Below is a small trained network, with its code and all its weights. Each question gives an input and a target symbol and asks what happens when units are switched off, that is, made to give their printed mean instead of their output.

import numpy as np


def w(rows, s, z=0):
    codes = np.array(rows[::2]) - 128.0
    scale = np.full(codes.shape[1], s)
    scale[-1] = z or s
    return codes * scale


def f(y):
    return y / 2 * (1 + np.tanh(0.7978845608 * (y + 0.044715 * y**3)))


def softmax(a):
    e = np.exp(a - a.max(-1, keepdims=True))
    return e / e.sum(-1, keepdims=True)


def log_softmax(a):
    a = a - a.max(-1, keepdims=True)
    return a - np.log(np.exp(a).sum(-1, keepdims=True))


def net(x, mask):
    ids = ['ΠΨΩαγεηθτ'.index(c) for c in x.split()]
    T = len(ids)
    res = E[ids] + P[:T]
    r = res
    for j in range(3):
        rows = slice(3 * j, 3 * j + 3)
        q, k, v = (r @ M[0][rows].T for M in (Q, K, V))
        z = softmax(np.where(np.tri(T) > 0, q @ k.T / 3**0.5, -1e9)) @ v
        o = O[0][rows]
        res = res + np.where(mask[j], z, o[:, -1]) @ o[:, :-1]
    y = f(res @ A[0][:, :-1].T + A[0][:, -1])
    res = res + np.where(mask[3:7], y, B[0][:, -1]) @ B[0][:, :-1]
    return log_softmax(res[-1] @ U[:, :-1].T + U[:, -1])


Q, K, V, O, A, B = {}, {}, {}, {}, {}, {}
E = w([
[151,115,170,176],'Π',
[68,121,147,132],'Ψ',
[34,105,137,123],'Ω',
[32,51,167,100],'α',
[27,132,123,145],'γ',
[190,150,110,236],'ε',
[129,202,210,136],'η',
[147,191,141,205],'θ',
[216,179,253,154],'τ',
],0.013)
P = w([
[156,120,2,70],'0',
[126,43,41,119],'1',
[132,41,65,138],'2',
[137,57,92,141],'3',
[125,86,96,158],'4',
[101,80,116,157],'5',
[96,73,140,170],'6',
[90,78,161,170],'7',
[90,93,182,177],'8',
[89,168,182,160],'9',
[76,208,176,152],'10',
[28,255,170,136],'11',
],0.0092)
Q[0] = w([
[96,163,144,135],'h0',
[141,123,128,107],'h0',
[118,145,137,117],'h0',
[164,195,66,5],'h1',
[147,127,106,150],'h1',
[182,118,139,90],'h1',
[100,124,122,172],'h2',
[101,131,125,116],'h2',
[163,109,111,98],'h2',
],0.034)
K[0] = w([
[98,113,172,187],'h0',
[147,127,119,121],'h0',
[131,116,143,154],'h0',
[203,73,4,77],'h1',
[104,135,102,148],'h1',
[137,103,88,208],'h1',
[127,177,164,165],'h2',
[110,136,108,160],'h2',
[157,128,85,72],'h2',
],0.027)
V[0] = w([
[196,93,130,247],'h0',
[171,176,168,94],'h0',
[74,239,30,182],'h0',
[177,70,130,193],'h1',
[98,83,111,129],'h1',
[56,130,89,176],'h1',
[117,206,92,187],'h2',
[59,180,188,71],'h2',
[174,101,121,46],'h2',
],0.015)
O[0] = w([
[184,107,36,171,143],'h0',
[97,94,97,192,2],'h0',
[104,5,161,78,8],'h0',
[156,172,205,138,178],'h1',
[159,176,104,114,122],'h1',
[145,137,93,57,104],'h1',
[198,114,123,174,135],'h2',
[62,58,164,66,94],'h2',
[77,126,114,166,34],'h2',
],0.014,0.0057)
A[0] = w([
[175,163,255,169,221],'n0',
[127,74,86,75,2],'n1',
[172,91,89,145,89],'n2',
[100,123,7,53,76],'n3',
],0.0064,0.0034)
B[0] = w([
[20,68,101,80,254],'n0',
[155,72,158,123,130],'n1',
[91,162,124,158,139],'n2',
[116,181,253,158,156],'n3',
],0.008,0.013)
U = w([
[188,102,163,93,90],'Π',
[242,110,184,139,146],'Ψ',
[194,92,173,107,2],'Ω',
[180,152,101,135,112],'α',
[132,65,32,84,193],'γ',
[79,136,2,138,134],'ε',
[131,184,119,104,163],'η',
[133,98,75,82,57],'θ',
[106,99,112,169,167],'τ',
],0.0077,0.006)

Each question gives the input, a string of symbols that net reads in full, and the target symbol t.
The units are the heads (3 rows each of Q, K, V and O) and the neurons (one row each of A and B). Each row of codes is followed by its name. A weight is (code - 128) times the scale printed after its matrix; where a second scale follows, it is the last column's (O, A, B and U).
mask holds one flag per unit, heads first, then neurons. A switched-off unit (its flag False) gives its mean, the last column of its rows in O or B, instead of its output. The means were averaged over made-up inputs and are rounded, as every weight is.
A unit's drop is (log p(t) with every unit on - log p(t) with that unit switched off) / (log p(t) with every unit on - log p(t) with every unit switched off).
The circuit of an input: a set's keep is (log p(t) with only the set's units on - log p(t) with every unit switched off) / (log p(t) with every unit on - log p(t) with every unit switched off). Starting from all 7 units, units are removed one at a time, each time the one whose removal leaves the highest keep (on an exact tie, the one counted first), for as long as the keep stays at least 0.8.
units of the circuit, in order: the units of the circuit, biggest drop first
top k neurons: the k neurons with the biggest drops, biggest first
heads that matter: for each layer, one digit per head in row order, 1 if its drop is at least 0.15 and else 0, layers parted by /
drop of u: that unit's drop, to one decimal
input τ Π γ α α Ω, target η: heads that matter => 110
input τ α α α η Π τ, target τ: heads that matter => 010
input α Ω α ε ε Ω θ Ω Ψ θ α, target Ψ: top 3 neurons => (n0 n3 n1)
input Ω α α α α Ψ Π α ε Ψ, target α: heads that matter => 111
input η τ θ, target τ: units of the circuit, in order => (h1 h0)
input Ω α α ε η η ε τ θ, target τ: heads that matter => 010
input τ Ω ε, target ε: units of the circuit, in order => (h0 h2)
input α α α α Ψ, target η: heads that matter => 110
input α Ω α Π, target η: heads that matter => 111
input θ θ Ψ α α θ Ω, target Ψ: heads that matter => 011
input τ α Π, target ε: heads that matter => 101
input τ Ω Π τ α, target τ: heads that matter => 010
input α Ψ Π ε, target η: units of the circuit, in order => (h0 h1)
input Ω γ α, target Π: units of the circuit, in order => (h0)
input α Ψ α α θ ε θ, target Ψ: units of the circuit, in order => (h2)
input θ α Π α α ε η ε Ω ε Ω, target Ψ: heads that matter => 101
input Π α α α ε, target α: units of the circuit, in order => (h2 h1)
input α α α τ, target η: heads that matter => 101
input τ τ τ η, target ε: drop of n1 => 0.0
input Ω Ω α τ α Π, target τ: drop of h2 => 0.1
input α ε Ψ ε Ω, target α: drop of h0 => -0.1
